After every row comes one of two labels: whether the row has a hidden trait. Each part has its own trait and labels.
[  9 -13   0 -20  13   9 -16  -3  30  30  14  24 -88   2  20  69  -9  38
   0 -19   2 -14  18 -81  13  21  21  -5   2  -8  15   6   5  12 -18 -28
  12 -56  13   4  -1   3  21 -22   7 -44   0 -29 -72  68   1  51   7   5
  10 -13  53 -39  -7   1] => bn
[  3   9 -13 -27  11 -63  -2  18   0 -12  -7 -15  40 -66 -47 -45 -30 -16
  27 116 -18 -32  41  -5   5  39  10   8 -24  24  16 -36  -4 -42  27  48
   5  97 -27  -1  16  19   3  34 -21 -20  30  -5   8 -27  -9  22  42   9
  30 -42  26 -38   4   2] => bn
[ 22 -11   1   8  -9   7  11  12  13  65  25  20 -34  10  28  28  14  10
 -14 -29  12   0 -12 -44  16  28  18  -5   4   9 -39  28 -12   9   2  10
   0  -5  11  -4 -12  -5  -2   1  26   0   4 -41  18  19  -7  24   6   5
 -17  30   4  11 -19 -16] => bn
[ -22   -2    1  -95   -5  -85  -40   37   42    5  -62  -15  -20 -102
  -83  -20  -51   31   69  127  -45  -68   85  -79    1   79   59   28
    9   31   70  -83   18 -105   26   83   29   72  -20  -24   34   55
   11   53  -20  -77   22   -4  -77  -50    0   63   19   34  117  -65
   79  -89    3   -6] => zs
[ 14  -7  -7  -6  26  34  -5 -12   7  15  12  27 -79  18  28  73  -2  30
 -13 -74   9   5  -2 -60  14  -8  10  -5   5 -12  40  26   1  32 -31 -66
   3 -53  18  10  -1  -8  12 -30   5 -31   2 -42 -46  67   2  33  -1   1
 -24   4  37 -18  -6   7] => bn
[-27  10  21 -36  10  14 -60 -19  21 -54 -42  -7  -7  22 -33  18 -30  11
  17  15  -6  -4  32 -19 -14 -38   9  18  12  -5  63 -29  30   6 -24 -20
  -3   3  -4 -11   6   7  15  -8 -25  20 -31  29 -39 -11   5   0   9  10
  18 -60  13 -26  23  22] => zs
[  0  -9   2 -19   4   9 -12  10  32  32   1  18 -86 -33  15  26  -4  34
  -4 -20   4  -7  19 -91   7  20  19  -9  13   1   2  13   4 -15 -17   3
   9 -67  12 -10  -4   7   4 -10  19 -28  -2 -39 -46  38   2  29  -2   5
  30 -10  24 -30  -7  -3] => bn
[  9   7 -33 -10  20 -44  17  19 -25 -29  -9 -17  70 -63 -40 -53 -24 -28
   4  76 -14 -20   8  41   9  40   1   9 -30  10  35 -37 -14  -8  27  -9
   6 118 -39  16  20  13  20  27 -23 -30  64  10  26 -26  -3  21  49   1
   8 -41  27 -21   2   5] => bn
[ 14  -6  11   3 -15  22  -7  -2  33  75  49  23 -82  24  27  67   8  27
  -2 -53  18  -6 -11 -95  14  10  28  -5  -4   4 -47  30  -8  27 -20   2
  -4 -75  35  10 -10 -18   1 -28  30 -15 -22 -39  -9  57   2  24   9   3
  -4  12  39 -14 -19  -3] => bn
[-33   9  18 -18   6   1 -47  -9  12 -82 -52 -16  23  -6 -36   2 -19   1
  29  28 -14   2  31  11 -11 -27  -2  18   2  -5  54 -32  22  -9 -19  -4
  -5  53 -14 -16   6   9   2   1 -35  16  -7  34 -19 -27   8  -8   9  -2
  17 -49  30 -10  18  16] => zs
[-14   0   8 -22 -13 -34 -26  11  18 -16 -56 -18  38 -37 -32 -22 -25 -10
  33  80 -19  -9  46  16  -7  14  12  29  -5   4  35 -48   3 -21  12  12
  -5  64 -21  -2  16  19  -5   6 -20   9  19  17   5 -43  -5   5  22   2
  14 -38  36   3  19  -2] => zs
[ -1  17 -14   0   6 -39  11  14 -27  -1  -9 -10  54 -17 -28 -53  -4 -26
   9  51  -7 -16 -16  34   6  28  -2   5 -29  19  -3 -22 -18  -1  24  40
  -1 102 -30   7   9  -4   5  31  -4  -6  35   6  56 -40  -6   3  38   1
   0 -12   8  -4 -18  -1] => bn
[-23  -4   5 -11 -20 -12 -35   4  32  15 -46  -2 -22 -14 -16  13 -13   7
  28  37 -13   5  27 -36  -1  22  17  16  11   3  -6 -14   6 -32  -4  19
  -7  -3  -9 -19  -1  13 -11  18  -2   1 -10  -8  -3 -16   4  -2 -25   5
  30  -5  37   8  20  -8] => zs
[ 14  -4 -18   3  23   8  24   2  -5  21  28  15 -48   4  24  21  28   5
 -20 -37   7   4 -10 -26  11  13  -6 -16   2  -6  -4  28 -12  10  -7 -26
   9 -17   3   9  -7  -8   9 -14   9 -22  11 -31   2  33  -2  17  -1   2
 -13  10 -10 -11 -13  -1] => bn
[ 36  30 -18  -5  26 -22  18 -15 -43  -5  29   1  56  36 -12 -35 -15 -12
 -31   2  -3 -19 -14   3  14 -10   0  -9 -23  14  21  -8 -11  32  12 -41
  -3  71 -14  29  13  -6  23  -4  10   2   7   0  33  20 -15  -9  49   9
 -34 -33  -9 -16 -29  28] => bn
[-40   3  14 -45   5   5 -66  -7  33 -16 -58  -9 -30  -5 -38  17 -21  20
  41  53 -19 -11  34 -38 -18  -1  16  18  14   2  50 -28  24 -37 -19  16
   1   6 -13 -27   6  15   5  10 -30   0 -27  12 -39 -28   9   8 -18  16
  52 -43  56 -31  18  -5] => zs
[ 11   4   0   0  11   1  10   0  -4  18  33  11   6  18  12  -6  10   7
 -14   3   6  -8 -26 -35   7  13  -2  -7   2   6 -12  16  -7   6   0  22
   8   2   5   8  -8  -7  14  -3  16 -19  -5 -12  16   7  -3   1  14   5
   3  10  -3 -24 -19  -1] => bn
[  5  22   6   8  14   1 -10 -18 -37 -21  14 -12  73  52  -8 -26  -4 -30
  -8  15  -7   2 -38  47  -8 -27 -13  -6  -5  -5   9  -2  -3  26   3 -19
  -4  56 -15  16  -2 -18  10  -2 -23  29 -10  22  43 -31  -3 -32   4   8
 -33  -4 -24   9 -17  -1] => bn
[ 38  12 -16  10  11 -14  33  -5 -32   0  71  11  38  15  27 -21   5 -13
 -40 -16  15  -8 -11   6  19   4 -14 -22 -19   4 -14  21 -17  31   2 -35
   1  31   3  32   1 -16  14 -18  17  -5  21 -10  33  16 -14  -5  46  -7
 -51   0 -24  -1 -17  25] => bn
[  -3  -22    2  -21   13    1  -25    6   52  -26  -31   16 -100   -8
   11   53   -5   43    8   -8   -6    3   50  -54   -3    2   -3   -1
   25  -16   27   14   21  -45  -23  -20   11  -83    9  -24   -6   19
    2  -14  -22   -8    1  -13  -76   17   12   31  -42   11   27  -16
   34  -22   32   -7] => zs
[ 53  17  -1 -10  34 -14  19  -7 -27  -9  77  18   9  18  16 -24   7  23
 -39 -19   4 -19   5 -41  22  10   4 -26 -14  22  -4  11 -11   8 -17  -2
  11  13  15  18   5  -9  19 -13  18 -22  10 -18   9  27 -16   8  49   2
 -34 -14 -27 -41 -26  31] => bn
[  8  28   0 -23  35  31 -25 -30 -23 -38  26  -1   6  80 -15 -10  -4   1
 -23 -22  -2 -18 -32 -16   2 -46  -4 -17   0   0  27   9  15  19 -14 -41
   4  34  -3  15  -2 -17  29 -14 -12   2 -21  20  -4   6   1 -13  34  16
 -23 -26  -1 -44 -29  30] => bn
[-16 -19  -7 -23   3 -20  -8  22  39  -7 -25   9 -62 -60  -2  35 -16  35
  17  18  -4   2  54 -56   5  34  13   9   4  -3  24 -12   5 -46  -4   7
  10 -44   1 -19   3  26  -3   0  -2 -34   4 -22 -63  16   6  35 -20  -1
  39 -18  45 -23  24  -3] => zs
[ 12  36  -1  -9  -8 -27  12  13 -42  31   3 -15  82  -8 -45 -84  -4 -24
   6  68  -8 -29 -36   5   7  94  24  -1 -18  47 -25 -22 -24 -12  32  76
  -1 122 -14   6  14  -5  -3  33  18 -10   6   7  88 -41 -15 -21  45   8
  10  -2 -34 -20 -46  10] => bn
[ -6 -17   0 -13  -3   9  -9   5  34  -3 -30  11 -66 -29   5  38  -5  32
  12   0  -7   6  39 -49   0  10   8  -4  18  -3   6   7   5 -37 -16   4
   4 -45   7 -19  -4   7 -11  -3   1 -13   4 -19 -46  12   6  24 -31   1
  28  -6  26  -3  26  -2] => bn
